-11	-10	22	17	-18
35	5	-27	-13	-2
->
-10	22
5	-27

12	15	-33	7	5
2	38	-27	36	-23
-38	-11	3	-36	38
26	24	-18	28	-33
->
15	-33
38	-27

-7	20	-17
-6	-6	-17
-1	-1	-12
0	21	-28
->
20	-17
-6	-17

-5	-13	-10
17	10	7
-13	-14	5
-36	-2	-12
->
-13	-10
10	7

33	35	-2	-26
7	15	-15	26
-37	-20	14	1
36	38	-6	-19
->
35	-2
15	-15

36	6	-3	26
-5	7	1	-14
11	13	-34	11
10	1	14	12
->
6	-3
7	1

-30	-4	-1	8	33
-2	-28	-16	-7	-30
->
-4	-1
-28	-16
---
-3	-2	-11	-5	-2	8
12	0	-8	-5	3	12
-13	12	8	9	-2	-3
-25	10	20	23	-2	3
-5	-3	-3	-11	6	-7
-7	-9	0	6	-5	-3
3	-3	-12	-1	-7	13
-9	2	2	-3	-7	4
2	-4	-4	-2	-2	8
0	-3	14	-1	6	-34
-17	14	11	7	-2	5
->
8	-2	-5	-11	-2	-3
12	3	-5	-8	0	12
-3	-2	9	8	12	-13
3	-2	23	20	10	-25
-7	6	-11	-3	-3	-5
-3	-5	6	0	-9	-7
13	-7	-1	-12	-3	3
4	-7	-3	2	2	-9
8	-2	-2	-4	-4	2
-34	6	-1	14	-3	0
5	-2	7	11	14	-17

-27	29	-27	-29	-24	-24	-29	-22	-27	-5	-29	-31
-32	-26	-32	-24	-28	33	-27	-28	27	-27	-24	-27
-22	33	-34	-29	-25	-20	-33	-26	-27	-4	-32	-23
->
-31	-29	-5	-27	-22	-29	-24	-24	-29	-27	29	-27
-27	-24	-27	27	-28	-27	33	-28	-24	-32	-26	-32
-23	-32	-4	-27	-26	-33	-20	-25	-29	-34	33	-22

34	-35	-30	-25	-36	-28	-33	32	-25	-32	-37	-33	38	-35	-30
32	-36	-30	-30	-34	-26	-32	11	-31	-31	-33	-33	23	-36	-34
24	-32	-33	-31	-31	-33	-34	24	-35	-33	-33	-36	26	-35	-36
->
-30	-35	38	-33	-37	-32	-25	32	-33	-28	-36	-25	-30	-35	34
-34	-36	23	-33	-33	-31	-31	11	-32	-26	-34	-30	-30	-36	32
-36	-35	26	-36	-33	-33	-35	24	-34	-33	-31	-31	-33	-32	24

12	-11	-14	19	-6	20	-22	20	11	1
-12	10	13	-21	11	-21	29	-23	-14	-2
-13	12	16	-23	9	-23	30	-24	-15	-1
6	-5	5	3	-19	3	-8	6	7	-1
->
1	11	20	-22	20	-6	19	-14	-11	12
-2	-14	-23	29	-21	11	-21	13	10	-12
-1	-15	-24	30	-23	9	-23	16	12	-13
-1	7	6	-8	3	-19	3	5	-5	6

-21	-27	-29	-27	30	-32	-27	29	-30	23	-29
-26	-29	-20	-33	12	-31	-27	9	-30	20	-32
-27	-31	-20	-26	20	-27	-26	28	-30	28	-30
-29	-32	-28	-29	20	-23	-31	28	-34	31	-35
-21	-22	-31	-22	30	-20	-32	-30	-23	30	-27
-20	-17	-24	-30	12	-31	-25	30	-27	-24	-26
-27	-23	-30	-28	29	-28	-28	8	-31	15	-30
->
-29	23	-30	29	-27	-32	30	-27	-29	-27	-21
-32	20	-30	9	-27	-31	12	-33	-20	-29	-26
-30	28	-30	28	-26	-27	20	-26	-20	-31	-27
-35	31	-34	28	-31	-23	20	-29	-28	-32	-29
-27	30	-23	-30	-32	-20	30	-22	-31	-22	-21
-26	-24	-27	30	-25	-31	12	-30	-24	-17	-20
-30	15	-31	8	-28	-28	29	-28	-30	-23	-27

12	4	8	-25	11	-23	-18
13	0	-7	37	0	16	15
-12	-22	6	-12	12	3	-11
-5	-2	10	1	3	-13	2
->
-18	-23	11	-25	8	4	12
15	16	0	37	-7	0	13
-11	3	12	-12	6	-22	-12
2	-13	3	1	10	-2	-5

-14	-18	-7	4	7
-4	4	-35	-12	19
-15	0	-10	5	10
-17	3	1	-7	7
-16	3	2	0	0
-3	-10	-18	0	-9
->
7	4	-7	-18	-14
19	-12	-35	4	-4
10	5	-10	0	-15
7	-7	1	3	-17
0	0	2	3	-16
-9	0	-18	-10	-3
---
-4	0	-1	-3
-37	19	-5	-6
31	9	10	9
21	6	7	12
29	9	9	10
->
-3	-5	9	21

-15	-19	-17
-19	-13	-3
-8	3	13
36	33	22
0	17	30
->
-17	-13	-8

-31	-4	1	-30	-10
-23	-11	14	-22	-18
->
-10	-22

-33	-20	-5
-32	-22	0
-33	14	-15
->
-5	-22	-33

10	3	36
13	7	27
6	-11	22
14	2	15
->
36	7	6

-24	2	-16
-37	-4	-2
9	-3	-2
->
-16	-4	9
